Below are the code and all the weights of a small trained network. Each question names an input and a class and asks about switching units off, where a switched-off unit gives its printed mean instead of its output.

import numpy as np


def w(rows, s, z=0):
    codes = np.array(rows[::2]) - 128.0
    scale = np.full(codes.shape[1], s)
    scale[-1] = z or s
    return codes * scale


def f(y):
    return y / 2 * (1 + np.tanh(0.7978845608 * (y + 0.044715 * y**3)))


def log_softmax(a):
    a = a - a.max(-1, keepdims=True)
    return a - np.log(np.exp(a).sum(-1, keepdims=True))


def net(x, mask):
    res = np.array(x, float).reshape(1, 6) / 4 @ E
    y = f(res @ A[0][:, :-1].T + A[0][:, -1])
    res = res + np.where(mask, y, B[0][:, -1]) @ B[0][:, :-1]
    return log_softmax(res[-1] @ U[:, :-1].T + U[:, -1])


A, B = {}, {}
E = w([
[183,168,77],'x0',
[149,102,133],'x1',
[232,110,178],'x2',
[145,73,108],'x3',
[129,254,57],'x4',
[88,193,223],'x5',
],0.0069)
A[0] = w([
[183,185,208,131],'n0',
[130,131,230,252],'n1',
[151,73,133,244],'n2',
[115,97,175,202],'n3',
[126,117,151,217],'n4',
[52,186,123,76],'n5',
[173,82,200,198],'n6',
[155,168,13,139],'n7',
[43,76,70,172],'n8',
[206,105,28,129],'n9',
[91,144,55,193],'n10',
[82,134,150,245],'n11',
[59,40,103,104],'n12',
[95,196,92,145],'n13',
[94,148,51,100],'n14',
[223,180,82,94],'n15',
[111,108,131,23],'n16',
],0.011,0.0031)
B[0] = w([
[79,136,211,200],'n0',
[85,67,160,241],'n1',
[90,72,124,211],'n2',
[120,100,100,190],'n3',
[134,50,125,166],'n4',
[82,143,162,187],'n5',
[125,69,131,230],'n6',
[196,164,57,254],'n7',
[56,142,118,215],'n8',
[254,124,160,238],'n9',
[80,181,42,211],'n10',
[98,47,130,189],'n11',
[75,150,108,204],'n12',
[76,83,126,207],'n13',
[96,193,83,189],'n14',
[245,142,164,214],'n15',
[158,153,144,113],'n16',
],0.0056,0.0055)
U = w([
[99,195,237,81],'0',
[170,248,202,4],'1',
[20,167,112,193],'2',
[179,10,129,201],'3',
[188,136,115,135],'4',
[168,216,49,103],'5',
],0.011,0.004)

Each question gives the input, the list of numbers given to net, and the class t.
The units are the neurons (one row each of A and B). Each row of codes is followed by its name. A weight is (code - 128) times the scale printed after its matrix; where a second scale follows, it is the last column's (A, B and U).
mask holds one flag per neuron, in row order. A switched-off neuron (its flag False) gives its mean, the last column of its row in B, instead of its output. The means were averaged over made-up inputs and are rounded, as every weight is.
A unit's drop is (log p(t) with every unit on - log p(t) with that unit switched off) / (log p(t) with every unit on - log p(t) with every unit switched off).
The circuit of an input: a set's keep is (log p(t) with only the set's units on - log p(t) with every unit switched off) / (log p(t) with every unit on - log p(t) with every unit switched off). Starting from the 12 units with the biggest drops (on a tie, the unit counted first), units are removed one at a time, each time the one whose removal leaves the highest keep (on an exact tie, the one counted first), for as long as the keep stays at least 0.8.
circuit, biggest first: the units of the circuit, biggest drop first
unit that matters most: the unit with the biggest drop
k most important neurons: the k neurons with the biggest drops, biggest first
drop when u is switched off: that unit's drop, to one decimal
input [0,0,-4,-4,-7,-7], class 2: circuit, biggest first	(n12; n8)
input [-2,2,-4,8,-4,0], class 2: circuit, biggest first	(n12; n8)
input [4,-1,-5,-2,-6,-6], class 2: unit that matters most	n8
input [4,3,6,-7,3,8], class 0: circuit, biggest first	(n0; n1)
input [3,-4,-8,6,-6,-6], class 2: circuit, biggest first	(n8; n12)
input [-1,-1,-3,-8,1,-7], class 5: 3 most important neurons	(n7; n1; n0)
input [7,0,-3,-1,-4,-5], class 5: drop when n1 is switched off	0.2
input [2,2,-4,4,0,-7], class 5: drop when n10 is switched off	0.1
input [-1,0,-8,2,-3,-7], class 2: drop when n12 is switched off	0.1
input [-4,0,-7,8,-2,-5], class 2: drop when n8 is switched off	0.1
